Below are the code and all the weights of a small trained network. Each question names an input and a class and asks about switching units off, where a switched-off unit gives its printed mean instead of its output.

import numpy as np


def w(rows, s, z=0):
    codes = np.array(rows[::2]) - 128.0
    scale = np.full(codes.shape[1], s)
    scale[-1] = z or s
    return codes * scale


def norm(h):
    return h / np.sqrt((h * h).mean(-1, keepdims=True) + 1e-5)


def f(y):
    return y / 2 * (1 + np.tanh(0.7978845608 * (y + 0.044715 * y**3)))


def log_softmax(a):
    a = a - a.max(-1, keepdims=True)
    return a - np.log(np.exp(a).sum(-1, keepdims=True))


def net(x, mask):
    res = np.array(x, float).reshape(1, 3) / 4 @ E
    u = 0
    for l in range(4):
        y = f(norm(res) @ A[l][:, :-1].T + A[l][:, -1])
        res = res + np.where(mask[u : u + 4], y, B[l][:, -1]) @ B[l][:, :-1]
        u += 4
    return log_softmax(norm(res)[-1] @ U[:, :-1].T + U[:, -1])


A, B = {}, {}
E = w([
[236,60,112,241,205],'x0',
[55,45,2,254,67],'x1',
[237,178,57,103,86],'x2',
],0.0035)
A[0] = w([
[103,203,122,143,118,3],'0.n0',
[164,209,3,105,49,33],'0.n1',
[231,102,61,61,114,170],'0.n2',
[111,67,47,172,56,10],'0.n3',
],0.008,0.0022)
B[0] = w([
[195,2,87,87,165,116],'0.n0',
[41,153,180,149,100,251],'0.n1',
[86,135,180,164,193,245],'0.n2',
[71,110,58,37,196,237],'0.n3',
],0.0067,0.0035)
A[1] = w([
[106,116,101,105,7,195],'1.n0',
[84,133,164,139,129,130],'1.n1',
[68,119,130,156,136,250],'1.n2',
[161,104,92,154,168,62],'1.n3',
],0.014,0.0018)
B[1] = w([
[95,45,228,117,93,209],'1.n0',
[181,238,114,178,128,214],'1.n1',
[219,207,150,204,205,255],'1.n2',
[60,78,254,136,39,166],'1.n3',
],0.0067,0.0058)
A[2] = w([
[123,185,145,62,130,159],'2.n0',
[158,150,19,58,195,69],'2.n1',
[2,116,1,126,144,90],'2.n2',
[134,169,106,203,178,251],'2.n3',
],0.0081,0.0016)
B[2] = w([
[108,3,40,232,199,188],'2.n0',
[226,187,112,3,32,129],'2.n1',
[189,62,121,26,230,161],'2.n2',
[104,204,117,21,138,255],'2.n3',
],0.006,0.0054)
A[3] = w([
[191,137,146,98,203,254],'3.n0',
[169,234,168,175,127,77],'3.n1',
[112,50,210,140,104,186],'3.n2',
[155,106,1,139,161,148],'3.n3',
],0.0081,0.00087)
B[3] = w([
[48,65,134,69,208,247],'3.n0',
[163,183,9,140,17,253],'3.n1',
[42,203,163,165,8,196],'3.n2',
[102,77,149,2,62,142],'3.n3',
],0.0068,0.0054)
U = w([
[64,50,161,72,219,199],'0',
[129,227,113,180,162,192],'1',
[68,142,248,212,86,159],'2',
[158,147,114,69,98,215],'3',
[163,43,94,154,80,3],'4',
[184,65,175,153,109,37],'5',
[169,52,124,141,83,34],'6',
],0.013,0.0057)

Each question gives the input, the list of numbers given to net, and the class t.
The units are the neurons (one row each of A and B). Each row of codes is followed by its name. A weight is (code - 128) times the scale printed after its matrix; where a second scale follows, it is the last column's (A, B and U).
mask holds one flag per neuron, layer by layer. A switched-off neuron (its flag False) gives its mean, the last column of its row in B, instead of its output. The means were averaged over made-up inputs and are rounded, as every weight is.
A unit's drop is (log p(t) with every unit on - log p(t) with that unit switched off) / (log p(t) with every unit on - log p(t) with every unit switched off).
The circuit of an input: a set's keep is (log p(t) with only the set's units on - log p(t) with every unit switched off) / (log p(t) with every unit on - log p(t) with every unit switched off). Starting from the 12 units with the biggest drops (on a tie, the unit counted first), units are removed one at a time, each time the one whose removal leaves the highest keep (on an exact tie, the one counted first), for as long as the keep stays at least 0.8.
units of the circuit, in order: the units of the circuit, biggest drop first
top k neurons: the k neurons with the biggest drops, biggest first
top k neurons in layer l: the k neurons of layer l with the biggest drops, biggest first
drop when u is switched off: that unit's drop, to one decimal
input [8,8,8], class 0: top 2 neurons in layer 1	(1.n0, 1.n1)
input [2,-1,-2], class 3: units of the circuit, in order	(0.n2, 0.n1, 1.n2)
input [-1,-2,-2], class 3: units of the circuit, in order	(0.n1, 0.n2)
input [-1,-2,-1], class 3: top 3 neurons	(1.n0, 1.n3, 2.n1)
input [0,4,1], class 0: units of the circuit, in order	(0.n3)
input [0,-5,1], class 0: units of the circuit, in order	(1.n2, 2.n0)
input [-8,-8,2], class 0: top 3 neurons	(1.n3, 2.n0, 0.n1)
input [1,4,-4], class 0: top 2 neurons	(0.n3, 0.n1)
input [3,-6,-1], class 0: top 2 neurons in layer 1	(1.n2, 1.n0)
input [-7,-4,-5], class 2: top 4 neurons	(0.n2, 0.n3, 2.n3, 1.n2)
input [0,7,-1], class 0: top 2 neurons	(0.n3, 2.n2)
input [-2,-7,2], class 0: units of the circuit, in order	(2.n0, 1.n2)
input [-6,-5,4], class 2: top 2 neurons in layer 0	(0.n3, 0.n0)
input [6,0,-3], class 2: top 4 neurons	(1.n3, 0.n1, 0.n2, 1.n1)
input [5,-7,1], class 0: top 2 neurons	(1.n2, 1.n0)
input [-5,0,-1], class 2: top neuron	(0.n2)
input [7,-3,4], class 2: top 2 neurons	(1.n3, 0.n1)
input [-5,2,-6], class 1: top 2 neurons in layer 1	(1.n2, 1.n1)
input [-5,0,-5], class 1: top 2 neurons in layer 1	(1.n1, 1.n2)
input [-5,-6,5], class 0: top neuron in layer 0	(0.n0)
input [-5,-3,0], class 2: top 2 neurons	(0.n2, 0.n3)
input [-6,-1,-6], class 1: top 2 neurons	(1.n1, 1.n3)
input [6,4,0], class 2: top 3 neurons	(1.n3, 0.n1, 1.n1)
input [-6,-4,3], class 2: top 2 neurons	(0.n3, 1.n2)
input [-1,-7,0], class 0: top 2 neurons	(1.n2, 2.n0)
input [5,-1,-8], class 1: drop when 2.n3 is switched off	0.0
input [6,2,3], class 2: drop when 1.n3 is switched off	1.7
input [7,-2,-2], class 2: drop when 0.n1 is switched off	0.8
